Below is a small trained network, with its code and all its weights. Each question gives an input and a class and asks what happens when units are switched off, that is, made to give their printed mean instead of their output.

import numpy as np


def w(rows, s, z=0):
    codes = np.array(rows[::2]) - 128.0
    scale = np.full(codes.shape[1], s)
    scale[-1] = z or s
    return codes * scale


def norm(h):
    return h / np.sqrt((h * h).mean(-1, keepdims=True) + 1e-5)


def f(y):
    return y / 2 * (1 + np.tanh(0.7978845608 * (y + 0.044715 * y**3)))


def log_softmax(a):
    a = a - a.max(-1, keepdims=True)
    return a - np.log(np.exp(a).sum(-1, keepdims=True))


def net(x, mask):
    res = np.array(x, float).reshape(1, 3) / 4 @ E
    u = 0
    for l in range(3):
        y = f(norm(res) @ A[l][:, :-1].T + A[l][:, -1])
        res = res + np.where(mask[u : u + 5], y, B[l][:, -1]) @ B[l][:, :-1]
        u += 5
    return log_softmax(norm(res)[-1] @ U[:, :-1].T + U[:, -1])


A, B = {}, {}
E = w([
[156,126,163],'x0',
[203,113,79],'x1',
[109,255,113],'x2',
],0.0033)
A[0] = w([
[46,95,127,112],'0.n0',
[120,40,182,109],'0.n1',
[158,144,41,31],'0.n2',
[253,163,112,4],'0.n3',
[145,248,90,136],'0.n4',
],0.0065,0.0018)
B[0] = w([
[187,142,147,165],'0.n0',
[127,53,150,204],'0.n1',
[134,154,46,138],'0.n2',
[252,177,113,156],'0.n3',
[91,62,170,254],'0.n4',
],0.0046,0.0026)
A[1] = w([
[108,151,66,51],'1.n0',
[20,206,209,128],'1.n1',
[122,190,91,4],'1.n2',
[67,159,37,16],'1.n3',
[87,183,254,66],'1.n4',
],0.0086,0.0018)
B[1] = w([
[180,96,1,125],'1.n0',
[108,250,140,253],'1.n1',
[182,47,116,128],'1.n2',
[49,67,77,140],'1.n3',
[40,162,50,210],'1.n4',
],0.0064,0.0057)
A[2] = w([
[61,20,189,206],'2.n0',
[184,68,101,255],'2.n1',
[35,76,53,20],'2.n2',
[133,2,150,211],'2.n3',
[102,227,56,42],'2.n4',
],0.0068,0.0014)
B[2] = w([
[153,7,187,236],'2.n0',
[131,148,211,213],'2.n1',
[160,84,44,153],'2.n2',
[2,160,189,255],'2.n3',
[106,158,185,240],'2.n4',
],0.0051,0.0029)
U = w([
[125,97,4,5],'0',
[35,227,110,231],'1',
[81,82,222,191],'2',
[232,162,128,137],'3',
],0.016,0.0026)

Each question gives the input, the list of numbers given to net, and the class t.
The units are the neurons (one row each of A and B). Each row of codes is followed by its name. A weight is (code - 128) times the scale printed after its matrix; where a second scale follows, it is the last column's (A, B and U).
mask holds one flag per neuron, layer by layer. A switched-off neuron (its flag False) gives its mean, the last column of its row in B, instead of its output. The means were averaged over made-up inputs and are rounded, as every weight is.
A unit's drop is (log p(t) with every unit on - log p(t) with that unit switched off) / (log p(t) with every unit on - log p(t) with every unit switched off).
most important unit: the unit with the biggest drop
top k neurons: the k neurons with the biggest drops, biggest first
top k neurons in layer l: the k neurons of layer l with the biggest drops, biggest first
drop of u: that unit's drop, to one decimal
input [-5,-2,-2], class 2: most important unit	1.n1
input [-5,8,1], class 3: top 2 neurons	[0.n3; 1.n4]
input [-6,2,-3], class 2: top 2 neurons	[1.n1; 1.n4]
input [2,1,1], class 3: top 2 neurons in layer 0	[0.n3; 0.n1]
input [-8,8,0], class 0: top 3 neurons	[1.n1; 0.n2; 1.n3]
input [2,8,8], class 3: top 2 neurons	[0.n3; 1.n4]
input [-4,6,3], class 0: top 2 neurons	[0.n2; 1.n1]
input [0,1,1], class 3: top 4 neurons in layer 1	[1.n3; 1.n4; 1.n2; 1.n1]
input [-8,5,-3], class 0: top 2 neurons	[1.n1; 0.n4]
input [4,6,-2], class 3: top 2 neurons in layer 0	[0.n3; 0.n4]
input [1,5,-2], class 3: top 2 neurons	[0.n3; 0.n4]
input [-6,2,4], class 0: drop of 0.n2	0.4
